Here is a tiny trained network, its code and every weight. The questions are about switching its units off for an input and a class, where a switched-off unit gives its printed mean instead of its output.

import numpy as np


def w(rows, s, z=0):
    codes = np.array(rows[::2]) - 128.0
    scale = np.full(codes.shape[1], s)
    scale[-1] = z or s
    return codes * scale


def norm(h):
    return h / np.sqrt((h * h).mean(-1, keepdims=True) + 1e-5)


def f(y):
    return y / 2 * (1 + np.tanh(0.7978845608 * (y + 0.044715 * y**3)))


def log_softmax(a):
    a = a - a.max(-1, keepdims=True)
    return a - np.log(np.exp(a).sum(-1, keepdims=True))


def net(x, mask):
    res = np.array(x, float).reshape(1, 7) / 4 @ E
    u = 0
    for l in range(4):
        y = f(norm(res) @ A[l][:, :-1].T + A[l][:, -1])
        res = res + np.where(mask[u : u + 4], y, B[l][:, -1]) @ B[l][:, :-1]
        u += 4
    return log_softmax(norm(res)[-1] @ U[:, :-1].T + U[:, -1])


A, B = {}, {}
E = w([
[154,181,139,15,144,59,231],'x0',
[64,150,189,90,24,139,93],'x1',
[171,56,167,213,84,121,192],'x2',
[146,56,93,115,147,68,209],'x3',
[89,113,237,95,144,183,121],'x4',
[110,95,121,84,158,253,148],'x5',
[84,108,190,135,247,75,154],'x6',
],0.0057)
A[0] = w([
[96,120,222,154,29,201,52,191],'L0N1',
[70,41,173,161,156,133,114,85],'L0N2',
[120,48,205,118,139,2,36,254],'L0N3',
[195,87,59,87,144,178,124,186],'L0N4',
],0.008,0.0018)
B[0] = w([
[184,162,109,98,112,169,148,254],'L0N1',
[132,147,163,204,32,160,151,171],'L0N2',
[1,244,148,152,125,159,76,206],'L0N3',
[83,124,73,99,92,232,69,178],'L0N4',
],0.0073,0.0058)
A[1] = w([
[151,200,70,232,172,36,142,176],'L1N1',
[108,254,93,92,235,92,150,60],'L1N2',
[81,118,102,66,171,199,151,254],'L1N3',
[198,135,120,165,133,120,175,111],'L1N4',
],0.0073,0.0015)
B[1] = w([
[171,198,127,243,49,131,162,225],'L1N1',
[194,176,255,174,138,88,118,254],'L1N2',
[2,174,121,43,44,203,100,227],'L1N3',
[135,141,218,146,40,74,145,150],'L1N4',
],0.0072,0.004)
A[2] = w([
[124,153,190,138,148,50,129,242],'L2N1',
[180,130,157,115,102,116,118,51],'L2N2',
[148,1,89,153,174,48,163,186],'L2N3',
[42,191,148,141,153,128,121,248],'L2N4',
],0.011,0.0014)
B[2] = w([
[109,215,133,192,75,171,200,219],'L2N1',
[193,103,88,169,120,17,231,152],'L2N2',
[105,146,133,174,1,72,67,138],'L2N3',
[50,152,84,82,69,180,108,253],'L2N4',
],0.0098,0.006)
A[3] = w([
[45,220,47,1,116,122,152,253],'L3N1',
[57,108,84,180,9,134,130,110],'L3N2',
[221,28,112,225,87,230,102,149],'L3N3',
[167,177,112,191,43,179,250,152],'L3N4',
],0.0071,0.0025)
B[3] = w([
[77,251,112,115,125,134,81,245],'L3N1',
[173,148,167,88,120,184,111,208],'L3N2',
[185,148,153,162,123,118,131,185],'L3N3',
[127,66,217,92,74,46,30,255],'L3N4',
],0.013,0.0094)
U = w([
[192,53,165,188,19,69,83,174],'0',
[14,176,74,92,83,239,52,244],'1',
[68,2,141,60,135,31,203,1],'2',
],0.0063,0.0025)

Each question gives the input, the list of numbers given to net, and the class t.
The units are the neurons (one row each of A and B). Each row of codes is followed by its name. A weight is (code - 128) times the scale printed after its matrix; where a second scale follows, it is the last column's (A, B and U).
mask holds one flag per neuron, layer by layer. A switched-off neuron (its flag False) gives its mean, the last column of its row in B, instead of its output. The means were averaged over made-up inputs and are rounded, as every weight is.
A unit's drop is (log p(t) with every unit on - log p(t) with that unit switched off) / (log p(t) with every unit on - log p(t) with every unit switched off).
The circuit of an input: a set's keep is (log p(t) with only the set's units on - log p(t) with every unit switched off) / (log p(t) with every unit on - log p(t) with every unit switched off). Starting from the 12 units with the biggest drops (on a tie, the unit counted first), units are removed one at a time, each time the one whose removal leaves the highest keep (on an exact tie, the one counted first), for as long as the keep stays at least 0.8.
units of the circuit, in order: the units of the circuit, biggest drop first
unit that matters most: the unit with the biggest drop
k most important neurons: the k neurons with the biggest drops, biggest first
drop of u: that unit's drop, to one decimal
input [0,0,-2,-5,-3,-3,1], class 0: units of the circuit, in order	[L0N4 L1N2 L1N3 L3N1]
input [3,5,4,-1,1,2,-2], class 0: 4 most important neurons	[L0N3 L2N4 L0N4 L2N2]
input [7,-4,-6,7,-5,-3,-4], class 0: unit that matters most	L1N2
input [0,8,4,1,-1,8,3], class 0: 4 most important neurons	[L0N2 L0N3 L2N4 L0N4]
input [-3,-6,4,8,3,7,4], class 0: 2 most important neurons	[L0N3 L0N2]
input [5,-4,-2,-3,3,-5,1], class 0: units of the circuit, in order	[L1N2 L3N1]
input [5,-5,-8,-2,-2,-3,5], class 0: 2 most important neurons	[L1N2 L1N1]
input [-3,-1,5,-2,8,6,-4], class 0: units of the circuit, in order	[L0N3 L2N4 L3N1]
input [-8,1,2,-1,0,5,4], class 0: 2 most important neurons	[L0N2 L3N1]
input [4,2,-2,-4,-4,-6,-7], class 0: drop of L2N2	0.1
input [-8,7,4,-2,2,5,-3], class 0: drop of L0N3	0.2
